[[ 15  -1   0]
 [ -1 -14  -7]
 [-26  20  34]
 [ 13   0  -3]
 [ 18  -4 -12]]
:
[[ -1 -14  -7]
 [-26  20  34]]

[[-41 -22  -1 -31]
 [-23  10  -8  28]
 [-33  -6  -7  25]]
:
[[-23  10  -8]
 [-33  -6  -7]]

[[  8  -7   5]
 [-15  28 -34]
 [  7  19  25]
 [-14 -18 -11]
 [-22   9  16]]
:
[[-15  28 -34]
 [  7  19  25]]

[[ 36   8  38  39]
 [ 47  33  31   2]
 [ 10  31  47 -29]]
:
[[47 33 31]
 [10 31 47]]

[[ 14   8 -11]
 [ 36  18  24]
 [  5  13 -23]
 [ 14 -19  40]
 [  8  24 -21]]
:
[[ 36  18  24]
 [  5  13 -23]]

[[  7   0   0   2  -2]
 [ -5   2   0   0   0]
 [-17   0   2  -3   4]
 [ 47   3   1   2   0]
 [ 19   2   0   1   2]]
:
[[ -5   2   0]
 [-17   0   2]]

[[  6   2  25]
 [-42  41   6]
 [ -5 -27   4]
 [ 47   6  16]]
:
[[-42  41   6]
 [ -5 -27   4]]

[[-40  -2  34   5]
 [-11  35  -2  -4]
 [-23 -43  25  -1]]
:
[[-11  35  -2]
 [-23 -43  25]]
---
[[  7 -33 -20]
 [  6 -38  13]]
:
[[  7 -33]
 [  6 -38]]

[[-41   3]
 [-23 -35]
 [-20 -38]
 [-34 -22]]
:
[[-41   3]
 [-23 -35]]

[[ 23   8  19]
 [ 37 -38   3]]
:
[[ 23   8]
 [ 37 -38]]

[[-33 -21  35]
 [-20  40 -40]
 [ -2  -7   6]
 [-31 -41  20]]
:
[[-33 -21]
 [-20  40]]

[[ 21  -6 -13]
 [ -6   9   6]
 [ 15   4  -3]
 [  1 -34 -18]
 [  2  -5   3]]
:
[[21 -6]
 [-6  9]]

[[-18   0]
 [-14  14]
 [ 39 -23]
 [-22   5]
 [-17  15]]
:
[[-18   0]
 [-14  14]]
---
[[  4 -15 -31  13  10   2 -16 -45   4]
 [ 24 -22  -4 -26 -18 -15  -9  -8  -5]
 [-24  22   5  26  18  16  10   8   5]
 [ -1   5  10  -4  -4  -1   5  15  -2]
 [ -6  -2   0  -6  -1   0   3   2   2]]
:
[[-24  22   5  26  18  16  10   8   5]
 [ -6  -2   0  -6  -1   0   3   2   2]
 [ -1   5  10  -4  -4  -1   5  15  -2]
 [  4 -15 -31  13  10   2 -16 -45   4]
 [ 24 -22  -4 -26 -18 -15  -9  -8  -5]]

[[ -3   7 -33  20   6]
 [ 29  36  12 -17  20]
 [ 19  15  13 -14  -3]
 [-16  27  -9  21   4]
 [-11 -16  17 -17 -26]
 [-10  20  29 -19 -21]
 [-36   8  36  25  30]]
:
[[-36   8  36  25  30]
 [-16  27  -9  21   4]
 [-11 -16  17 -17 -26]
 [-10  20  29 -19 -21]
 [ -3   7 -33  20   6]
 [ 19  15  13 -14  -3]
 [ 29  36  12 -17  20]]

[[-14  22 -21  18   1]
 [ 29 -15   3  -3   2]
 [  4   7 -13   5   9]
 [-24 -34   8   5  -1]
 [  9 -10 -13 -22 -25]
 [  1  11 -23   5   2]
 [ 12  -9   4   9  19]]
:
[[-24 -34   8   5  -1]
 [-14  22 -21  18   1]
 [  1  11 -23   5   2]
 [  4   7 -13   5   9]
 [  9 -10 -13 -22 -25]
 [ 12  -9   4   9  19]
 [ 29 -15   3  -3   2]]

[[ 38 -20 -39  -7 -27   5 -33 -26]
 [ -7  -2   8 -32  10  21 -27  35]
 [  8  23  29  14   7   0 -30 -17]]
:
[[ -7  -2   8 -32  10  21 -27  35]
 [  8  23  29  14   7   0 -30 -17]
 [ 38 -20 -39  -7 -27   5 -33 -26]]

[[ 22 -10 -46  31   2  19  -2   3 -20 -12  27 -12   2   1   1  42]
 [-11 -10 -12 -25   4  23 -14  -4   3 -11 -19  27   7   8  -4  -2]
 [ 14  18   0  12  30  26 -28 -30   5  17   5 -12  14  10  -9  -6]
 [ -7  18  -9  -7 -29  14  30 -28 -11  19  -4   8 -13 -18  24  10]]
:
[[-11 -10 -12 -25   4  23 -14  -4   3 -11 -19  27   7   8  -4  -2]
 [ -7  18  -9  -7 -29  14  30 -28 -11  19  -4   8 -13 -18  24  10]
 [ 14  18   0  12  30  26 -28 -30   5  17   5 -12  14  10  -9  -6]
 [ 22 -10 -46  31   2  19  -2   3 -20 -12  27 -12   2   1   1  42]]

[[-17  -4   3 -28 -13 -32 -10 -26 -17  15 -14]
 [ 22 -10 -13 -15  12  31   8  27  24  -9   6]
 [-25  -3   9 -20 -25 -38 -12 -33 -30  18 -15]
 [-19  10  15  27 -15 -21  -5 -20 -26   5  -1]
 [-13 -11   2 -33 -20 -22  -8 -19 -18  14 -13]]
:
[[-25  -3   9 -20 -25 -38 -12 -33 -30  18 -15]
 [-19  10  15  27 -15 -21  -5 -20 -26   5  -1]
 [-17  -4   3 -28 -13 -32 -10 -26 -17  15 -14]
 [-13 -11   2 -33 -20 -22  -8 -19 -18  14 -13]
 [ 22 -10 -13 -15  12  31   8  27  24  -9   6]]

[[ 33 -10  45]
 [ -2  16 -16]
 [-37 -37  40]
 [-38   8  29]
 [  4 -33  11]
 [ 28  -7  15]]
:
[[-38   8  29]
 [-37 -37  40]
 [ -2  16 -16]
 [  4 -33  11]
 [ 28  -7  15]
 [ 33 -10  45]]

[[-14   2  11  -6   4  13   5  -1  10]
 [ -6   8   3  -8  10   8   8   9   6]
 [  2   6  -1  -5   9   7   5   8   3]
 [ -1   5   5  -4   3   1   3   2   2]
 [ -7   2   5  -6  -2   1  -3   7  -6]
 [ 17 -20 -21  18 -21 -21 -13 -21 -11]
 [ 31 -43 -32  39 -42 -35 -41 -39 -45]
 [ 37 -38 -38  40 -39 -35 -42 -41 -41]]
:
[[-14   2  11  -6   4  13   5  -1  10]
 [ -7   2   5  -6  -2   1  -3   7  -6]
 [ -6   8   3  -8  10   8   8   9   6]
 [ -1   5   5  -4   3   1   3   2   2]
 [  2   6  -1  -5   9   7   5   8   3]
 [ 17 -20 -21  18 -21 -21 -13 -21 -11]
 [ 31 -43 -32  39 -42 -35 -41 -39 -45]
 [ 37 -38 -38  40 -39 -35 -42 -41 -41]]
